Each row, then roughly how far along a hidden order it lies, from 0 to 10:
(in the rows, 128 means zero)
[143  96 162  28 186 102  94 116 120 113 128 122 149 115 163  89  88 135
 156 121 102 135 168 110 100 111 142 255  90 141 124 127 130 138 134 116
 139 122 143  71 173 137 138 136 167 147 127  93 174 121 111 100 135 155
 107 106 124 156 154 106 117 110 139  88 128 147 121 119 123 176 124 125
 140 186 212 115 153  73 150  97 158 138 130 178 120 136 124 103 177  94
 117 166 159 130  92 122 135 100 158 171 119  71 127 154 154 153 129  90
 143 159 160 148 174 136 129 100  64 161 121 125  58 158 128 147 118  92
  77 175 133 122 149 153 156 165 162  75 147  30 142 145 162 137  77 145
 166 117 138  92 143 117 138  93 130 124 150 107 159  81 137 130 140 118
 138 103 162 115 122 133 109 102  62 170 108 102 137 135  63 160 108 143
  63 151  84 143 140 145  97 107 108 141 128 103 103 121  72 140  87 139
 178 114 113 107 110 142 165]
10
[110 151 147 208 110 175 114 155 106 152 154 124  90 131 141 141 213 131
 162  85  93 163 123 153 160 157 151 127 134 171 115 117 113 143 131 128
 103 137 142  60  60 129 137 136 134  90 124 111 102 141 154 105 120  77
 138 221 119 165 145 111 139 101 120 134 164 153 169 137 110  96 151 133
 109 136 110 144 113 147 174 177  73 183 136 137 126 148 109 146 123 182
 143 150  76 128 104 102 157 119 121 205 150 131 156 171  97 118 170 151
 137 159 170 106 135 122 116  36 148  97 193  98  30 122 133 179 126 109
 131 101 170 130 193 120  81  91 107 107 160 142 171  93  96 147 148 116
 126 105 157 146 165 104 123 122 147 126 114 142 122 145 137 121 131 187
 155 137 118 104 110 129 159 152 168 119 117 116 173 111 161 139 136 158
 108 161 165 139  79 107 135 135  82 146 160 101 155 139 136 123 175 202
 135 137 104 135 115 123 116]
4
[120 156 132 207 121 172 119 169 112 146 144 138  82 132 140 142 237 133
 162  91  99 158 128 167 167 152 133  84 150 133 115 108 124 149 149 122
  94 144 151  78  50 124 147 139 124  98 128 131  94 136 156 113 107  75
 141 223 125 152 138 126 139 112 104 133 189 132 172 143 106  76 153 129
 103 131  82 139 102 153 159 180  79 175 144  91 121 150 105 166 111 193
 135 136  82 128 116 103 156 128 108 179 154 136 148 171  90 111 147 162
 137 163 154 106 140 130 114  55 173  90 190 106  41 109 125 186 123 110
 137 102 171 134 162 115  92  90 104 127 143 156 168  82  70 118 149 123
 105 112 162 152 156 106 136 135 148 134 100 156  95  99 141 138 118 186
 165 147 114 117 105 124 168 176 154 101 125 126 165 123 169 117 150 146
 122 147 177 141  86 119 137 137 120 123 168 110 157 144 147 107 186 202
 109 137 110 142 114 120  96]
3
[147 146 119 162 116 159 114 165 108 138 135 155  65 135 159 126 215 168
 157 125 103 138 142 190 181 134  94  61 144  76 116  96 124 140 156 126
  74 136 144 117  60 111 145 141 100 127 128 148  84 128 163 130  98  88
 125 163 118 139 122 142 142 114  76 112 197 103 175 145 139  54 143 135
 110 137  66 132  92 153 138 173  82 141 158  50 136 152  99 171 100 203
 105 123  82 117 133 118 153 142  94 138 137 154 130 162  93 101 136 155
 126 173 153 107 132 128 127 101 177  91 158 114  80  88 123 166 117 113
 147 102 122 124 129 133 126  92  99 140 119 174 149  92  50  87 138 136
  87  94 147 181 114 108 149 162 149 139  76 154  79 118 146 158 108 169
 174 153 101 155  85 117 176 172 134  68 141 142 136 141 161 102 160 125
 144 123 172 129 104 152 131 134 132 109 164 107 147 145 148  90 193 182
 115 139 126 140 116 142  83]
1
[126 109 162  64 177 117  97 120 129 120 127 116 154 113 150 102  99 117
 157 109  95 146 159 108  94 120 160 248 104 167 125 129 133 143 137 114
 142 137 142  64 154 140 140 138 173 124 130  93 167 127 106  95 139 144
 116 133 129 162 160  96 117 105 147  99 123 158 125 120 101 165 133 121
 132 178 217 118 152  82 160 105 150 160 132 177 115 146 120 106 170 106
 134 168 157 134  92 114 141  94 157 187 132  69 138 157 148 152 133 102
 146 153 157 142 170 138 123  78  33 160 133 124  50 151 128 139 121  94
  75 168 162 130 161 142 136 153 159  77 154  67 156 138 160 148  88 138
 166 123 144  85 166 118 135  88 133 124 150 114 155  74 135 124 139 134
 138 107 157  97 125 142 118 115  79 175 107  98 148 127  75 159 104 152
  60 157  89 144 126 139 104 110  87 140 132 108 110 124  80 145  98 156
 172 116  91 113 108 128 167]
9
[108 134 167 139 161 145 107 136 122 140 145 113 138 123 137 127 156 106
 164  87  90 163 141 115 115 145 188 217 118 200 124 132 124 147 132 119
 138 143 145  40 112 142 139 136 171 100 130  89 143 138 124  91 135 113
 133 196 126 171 165  93 125 104 147 122 132 169 143 125  92 155 144 125
 120 167 184 132 143 107 183 144 119 188 128 184 115 149 116 122 158 127
 153 170 123 133  90 100 154  96 152 200 149  86 151 163 130 148 153 118
 147 143 167 127 161 130 116  35  97 134 164 108   2 142 130 161 126 101
  92 141 182 133 183 125 100 125 137  85 172  83 171 121 138 160 117 125
 158 119 156  94 181 108 124  90 141 122 146 127 149  75 135 113 138 165
 137 117 143  84 125 146 127 124 125 166 104  96 171 110 109 157 106 164
  67 163 127 150  94 116 116 119  64 150 141 104 129 130 101 150 124 184
 157 125  87 122 115 118 154]
7
[155 130 119 125 105 148 106 152  80 128 145 155  61 135 173 114 173 192
 166 135  99 138 152 192 186 120  77  85 116  61 121 101 109 131 148 144
  67 121 130 130  86 105 133 138  85 152 127 140  75 125 165 148 105  98
 109 115 108 136 113 149 147 109  74  95 186 102 170 145 159  68 132 146
 121 141  88 133  89 144 131 179  74 125 160  77 146 133 102 152 104 168
  87 119  77 106 139 132 151 140  98 135 118 169 124 150 104 109 150 140
 119 175 172 111 129 119 136 114 163  92 150 110 147  81 127 157 116 114
 158 109  79 106 127 152 134 100 111 140 108 174 135 101  78  75 134 142
  95  82 137 196  93 109 142 164 146 136  85 137  96 136 143 167 111 156
 177 145 103 174  84 102 175 165 117  67 139 149 129 150 139 114 159 118
 150 104 161 112 110 157 129 132 141 114 157  99 135 140 148  87 180 152
 124 141 130 131 120 163  98]
0
[105 149 158 180 153 152 114 154 131 144 139 116 133 122 125 137 185 103
 167  83  86 161 135 125 128 152 179 166 142 191 119 126 130 155 142 110
 130 152 151  47  82 143 145 137 169  88 131 100 130 139 129  93 127 100
 143 224 131 161 165  97 127 109 141 136 152 161 152 129  89 127 156 121
 112 150 144 132 136 121 182 138 109 208 133 149 114 156 113 133 142 151
 158 157 115 137  92  90 156 106 145 204 155  90 156 169 115 137 146 136
 148 140 156 121 154 133 109  31 123 137 177 108   6 133 128 162 128 103
 103 132 201 142 183 115  92 110 126  86 170 104 181 108 109 157 129 120
 141 125 161 106 191 107 128  98 142 126 133 138 131  76 137 114 132 175
 145 122 130  84 117 144 135 145 129 146 110 103 174 106 128 142 115 164
  75 169 145 150  92 115 123 123  69 143 149 107 140 137 108 135 143 197
 143 126  95 130 111 108 139]
6
[131 144 128 186 112 172 115 163 101 145 149 144  70 137 156 134 210 160
 158 101 105 163 130 180 174 146 114  77 135 109 115 107 116 141 144 134
  79 132 141  89  50 116 139 137 106 115 124 135  83 134 163 123 108  96
 130 189 116 151 127 129 143 108  93 119 185 124 175 146 133  71 146 139
 108 129  78 141  97 156 151 190  63 156 151  93 134 142 107 163 104 189
 117 134  64 118 127 112 152 134 105 174 140 156 141 162  94 109 157 150
 130 166 166 108 127 122 122  67 166  88 181 105  65  97 129 172 121 117
 150  94 130 122 153 129 102  88 100 134 133 158 153  88  70 109 147 126
 102  97 147 173 129 105 135 155 149 133  90 147  92 117 141 147 118 182
 169 148 105 141  95 112 174 167 155  86 130 133 152 128 164 119 154 136
 137 133 178 126  89 129 134 137 111 125 161 101 156 143 149 100 196 181
 117 142 117 139 119 139  92]
2
[104 150 154 202 134 167 115 156 119 153 152 120 115 126 135 141 206 113
 167  81  95 164 127 149 144 158 168 151 136 188 119 123 120 150 135 123
 117 143 150  48  77 135 140 136 151  87 128 102 114 141 143  96 126  86
 142 224 124 163 150 105 134 104 129 135 151 157 162 131  97 115 153 126
 110 145 133 143 123 136 183 162  85 197 135 146 117 149 110 138 132 169
 149 164  89 131  99  97 157 115 136 215 157 122 157 168 108 131 160 141
 146 147 163 113 145 123 112  21 135 111 196 103  13 124 130 173 127 101
 113 115 183 134 187 116  81  98 118 104 164 123 165 101 108 151 146 117
 137 112 157 123 182 104 125 110 145 124 125 138 128  89 137 117 130 181
 152 131 128  92 113 137 150 146 156 137 109 105 173 107 142 148 127 162
  93 168 154 145  77 105 130 130  75 144 156 103 154 134 124 132 163 199
 143 133  93 133 113 114 126]
5
[115 116 171  97 169 135  99 127 120 130 142 109 142 116 153 111 128 119
 163 102  89 159 149 105 110 137 174 239 100 193 122 135 121 142 128 125
 139 135 141  54 145 140 135 135 175 114 127  83 159 134 117  89 144 125
 120 152 123 171 159  87 122 102 153 110 119 171 132 121 101 166 136 129
 127 171 212 126 149  95 176 123 130 176 127 199 121 142 113 103 168 116
 139 178 131 130  90 106 146  95 159 214 136  83 144 158 146 155 154 109
 144 143 173 135 163 129 119  59  79 159 152 112  28 147 134 160 125  97
  87 159 164 122 183 138 113 129 148  80 163  71 163 134 160 160 103 129
 171 115 146  93 176 112 125  85 137 119 155 112 164  78 134 113 140 148
 131 107 171  93 128 143 116 113 104 172 102 100 159 115  87 166 103 160
  61 165 107 145 109 123 111 116  65 154 132  99 118 122  91 148  69 166
 169 120  90 114 112 129 163]
8
